Below are the code and all the weights of a small trained network. Each question names an input and a class and asks about switching units off, where a switched-off unit gives its printed mean instead of its output.

import numpy as np


def w(rows, s, z=0):
    codes = np.array(rows[::2]) - 128.0
    scale = np.full(codes.shape[1], s)
    scale[-1] = z or s
    return codes * scale


def f(y):
    return y / 2 * (1 + np.tanh(0.7978845608 * (y + 0.044715 * y**3)))


def log_softmax(a):
    a = a - a.max(-1, keepdims=True)
    return a - np.log(np.exp(a).sum(-1, keepdims=True))


def net(x, mask):
    res = np.array(x, float).reshape(1, 5) / 4 @ E
    y = f(res @ A[0][:, :-1].T + A[0][:, -1])
    res = res + np.where(mask, y, B[0][:, -1]) @ B[0][:, :-1]
    return log_softmax(res[-1] @ U[:, :-1].T + U[:, -1])


A, B = {}, {}
E = w([
[201,49,35,58],'x0',
[202,113,77,227],'x1',
[66,3,124,179],'x2',
[44,223,46,131],'x3',
[182,141,212,58],'x4',
],0.0081)
A[0] = w([
[94,210,127,120,129],'neuron 0',
[51,66,139,151,166],'neuron 1',
[163,116,95,174,119],'neuron 2',
[84,90,65,122,124],'neuron 3',
[118,158,107,132,115],'neuron 4',
[89,140,121,96,76],'neuron 5',
[187,199,203,158,152],'neuron 6',
[96,54,68,92,175],'neuron 7',
[90,226,106,111,153],'neuron 8',
[45,94,110,193,145],'neuron 9',
[43,103,124,153,101],'neuron 10',
[129,125,168,140,204],'neuron 11',
[65,96,93,174,133],'neuron 12',
[173,90,130,142,121],'neuron 13',
[188,142,139,110,174],'neuron 14',
[116,107,180,8,206],'neuron 15',
[62,50,102,155,95],'neuron 16',
[113,59,179,106,200],'neuron 17',
[170,114,163,39,254],'neuron 18',
[125,91,127,102,196],'neuron 19',
[61,77,119,135,115],'neuron 20',
[85,151,104,79,86],'neuron 21',
],0.013,0.0079)
B[0] = w([
[37,253,178,96,202],'neuron 0',
[177,37,171,54,228],'neuron 1',
[143,178,125,223,178],'neuron 2',
[237,227,125,145,191],'neuron 3',
[81,193,154,155,145],'neuron 4',
[171,198,159,108,135],'neuron 5',
[109,135,74,187,214],'neuron 6',
[177,155,98,223,232],'neuron 7',
[67,206,208,151,228],'neuron 8',
[188,104,236,43,235],'neuron 9',
[154,93,189,3,188],'neuron 10',
[131,76,33,195,183],'neuron 11',
[154,149,202,94,211],'neuron 12',
[175,157,143,137,173],'neuron 13',
[108,110,159,129,184],'neuron 14',
[123,47,160,172,246],'neuron 15',
[169,156,228,108,214],'neuron 16',
[137,45,62,109,224],'neuron 17',
[87,74,132,201,255],'neuron 18',
[166,68,72,119,187],'neuron 19',
[206,145,179,68,188],'neuron 20',
[235,240,76,157,152],'neuron 21',
],0.0064,0.0099)
U = w([
[45,50,76,174,212],'0',
[89,115,94,103,2],'1',
[87,116,86,90,10],'2',
[112,94,92,155,50],'3',
[151,111,159,92,110],'4',
[193,145,91,202,206],'5',
[2,182,165,127,182],'6',
[130,41,114,133,160],'7',
],0.014,0.0071)

Each question gives the input, the list of numbers given to net, and the class t.
The units are the neurons (one row each of A and B). Each row of codes is followed by its name. A weight is (code - 128) times the scale printed after its matrix; where a second scale follows, it is the last column's (A, B and U).
mask holds one flag per neuron, in row order. A switched-off neuron (its flag False) gives its mean, the last column of its row in B, instead of its output. The means were averaged over made-up inputs and are rounded, as every weight is.
A unit's drop is (log p(t) with every unit on - log p(t) with that unit switched off) / (log p(t) with every unit on - log p(t) with every unit switched off).
The circuit of an input: a set's keep is (log p(t) with only the set's units on - log p(t) with every unit switched off) / (log p(t) with every unit on - log p(t) with every unit switched off). Starting from the 12 units with the biggest drops (on a tie, the unit counted first), units are removed one at a time, each time the one whose removal leaves the highest keep (on an exact tie, the one counted first), for as long as the keep stays at least 0.8.
circuit, biggest first: the units of the circuit, biggest drop first
most important unit: the unit with the biggest drop
k most important neurons: the k neurons with the biggest drops, biggest first
drop of u: that unit's drop, to one decimal
input [4,-6,2,3,2], class 5: circuit, biggest first => neuron 21; neuron 7
input [7,5,4,-5,2], class 5: most important unit => neuron 7
input [7,0,-2,-5,-4], class 5: 3 most important neurons => neuron 7; neuron 1; neuron 13
input [5,-8,-1,5,-4], class 5: 3 most important neurons => neuron 21; neuron 7; neuron 3
input [8,0,4,-3,-4], class 5: 2 most important neurons => neuron 7; neuron 3
input [5,-7,6,7,6], class 5: 2 most important neurons => neuron 21; neuron 7
input [8,-4,-5,8,0], class 6: 2 most important neurons => neuron 8; neuron 0
input [-3,2,1,-3,-6], class 4: 2 most important neurons => neuron 9; neuron 18
input [7,-1,2,-7,-7], class 5: 2 most important neurons => neuron 7; neuron 3
input [8,-8,0,2,-5], class 5: drop of neuron 7 => 0.1
input [3,-1,0,-5,8], class 7: drop of neuron 18 => -0.3
input [-8,-4,6,-7,-8], class 4: drop of neuron 20 => 0.0
input [1,3,-6,-6,-1], class 0: drop of neuron 12 => 0.1
input [1,-2,-2,1,-7], class 6: most important unit => neuron 17
